[[137 143 100 109 124 130]
 [133 134 139 125 122 122]
 [137 143 100 112 124 130]] => 130

[[110 118 154 131 144 138]
 [121 130 127 134 135 125]
 [142 141 144 132 133 134]] => 134

[[128 129 126 127 128 128]
 [152 104 104 152 104 152]
 [103 153 153 103 153 103]] => 103

[[128 127 127 129 129]
 [102 102 154 102 154]
 [129 129 128 127 127]] => 127

[[126 142 141 125 151]
 [114 104 121 129 116]
 [106 114 137 126 143]] => 143

[[127 146 142 107]
 [115 139 139 103]
 [139 153 139 145]] => 145

[[141 113 142 139 112 151]
 [127 145 148 142 127 132]
 [131 157 135 114 109 146]] => 146
---
[[128 127 127 130 129]
 [155 155 100 156 101]
 [128 128 127 130 128]] yields 155

[[150 149 110 125 126 110]
 [144 143 113 125 126 113]
 [129 129 126 128 127 125]] yields 144

[[113 146 109 150]
 [117 148 104 155]
 [120 149 102 157]] yields 117

[[129 130 132 121 127 132]
 [126 130 118 122 127 131]
 [138 107 127 121 127 154]] yields 126

[[135 144 130 141]
 [111 106 136 122]
 [133 119 113 107]] yields 111

[[110 143 112 103 157 121]
 [130 142 156 140 144 143]
 [137 117 121 128 105 105]] yields 130

[[102 119 115 104 116]
 [127 116 120 129 119]
 [125 141 134 142 136]] yields 127

[[124 129 111 127 128 126 136]
 [135 142  99 132 134 143 141]
 [131 142 100 122 132 143 138]] yields 135

[[137 151 121 124 143 134 128]
 [126 147 125 124 132 119 122]
 [120 141 130 130 124 118 127]] yields 126

[[148 104 108 119 149 106 102]
 [148 104 108 119 149 105 102]
 [139 122 118 144 110 147 134]] yields 148
---
Q: [101 110 123 134 126 121 117]
A: 117
Q: [155 137 104 148 132 126]
A: 132
Q: [141 105 113 134 101]
A: 113
Q: [107  98 124 157 142]
A: 124
Q: [123 135 126 121 117 150 135]
A: 123
Q: [131 134 140 155]
A: 140
---
[144 103 124 155 112 143 139]
103
[107 118  99 113]
118
[108 154 116 120 125 122]
154
[124 121 145 107 111]
121
[128 129 141 139 107]
129
[118 114 151 102 153]
114
[131 103 130 151 153]
103
---
[[125 156 131 135 136]
 [125 132 140 134 114]
 [121 120 134 116 101]] -> 140

[[137 142 123 123 119 135 107]
 [141 132 125 143 129 128 102]] -> 129

[[120 128 129 132 145 135 128]
 [126 129 128 132 136 121 129]
 [131 129 132 118 106 146 127]] -> 136

[[107 151 154 144 102 111]
 [149 106 102 112 154 145]] -> 112

[[149 104 130 104 154 148]
 [142 145 144 109 128 123]
 [149 147 146 143 135 118]] -> 109

[[129 126 127 128 128]
 [129 126 127 128 128]
 [105 105 150 105 151]] -> 127

[[155 102 102 102 155 102]
 [103 153 153 153 103 153]
 [128 129 128 128 127 130]] -> 153

[[128 129 126 127 128 129 128]
 [128 129 127 127 128 128 128]
 [150 106 106 149 106 150 150]] -> 128

[[106 114 150 143]
 [106 114 150 143]
 [106 114 150 143]] -> 114

[[135 152 128 145 145]
 [139 142 127 152 145]] -> 127
---
Input:
153	121	109	131
117	152	127	99
Output: 127

Input:
116	117	131	101	127	142
140	140	140	121	112	149
126	114	143	124	151	114
Output: 112

Input:
119	149	106	102
144	110	146	133
145	109	147	133
Output: 146

Input:
152	128	136	153	114
150	153	139	134	115
111	110	117	112	149
Output: 134

Input:
146	122	126	131	113
129	124	126	150	130
Output: 150

Input:
104	128	133	136
127	127	130	131
Output: 130

Input:
131	136	138	120	125	101	119
119	152	139	112	104	128	132
Output: 128
---
[114 137 140 148 129 102 128]	128
[150 125 133 126 147 126]	126
[147 133 125 131 105 108]	108
[154 141 156 121]	121
[114 152 129 138 119 142]	142
[123 142 123 117 102]	102
---
[135 156 132 148  99] -> 156, 148

[140 140 154 144] -> 154, 144

[148 130 119 150 107] -> 150, 148

[[143 130  99 133]
 [140 128 130 128]] -> 143, 140

[132 145 100 109 123 134 126] -> 145, 134

[114 134 138 107 110 144 132] -> 144, 138

[112 137 124 107] -> 137, 124

[150 137 127 149 132 110] -> 150, 149

[113 152 101 155 135] -> 155, 152
---
[102 136 145 153 106] result: 153, 145

[105 118 151 103  99] result: 151, 118

[120 146 109 106 114] result: 146, 120

[115 150 104 152] result: 152, 150

[[144 125 128 133]
 [117 125 125  99]] result: 144, 133

[129 134 104 128] result: 134, 129
---
[149, 120, 127, 130, 124, 114, 118] gives 118
[151, 135, 149, 130] gives 130
[104, 108, 119, 149, 106] gives 106
[106, 118, 151, 103, 100, 110] gives 110
[105, 129, 135, 140, 121] gives 121
[100, 104, 118, 152] gives 152
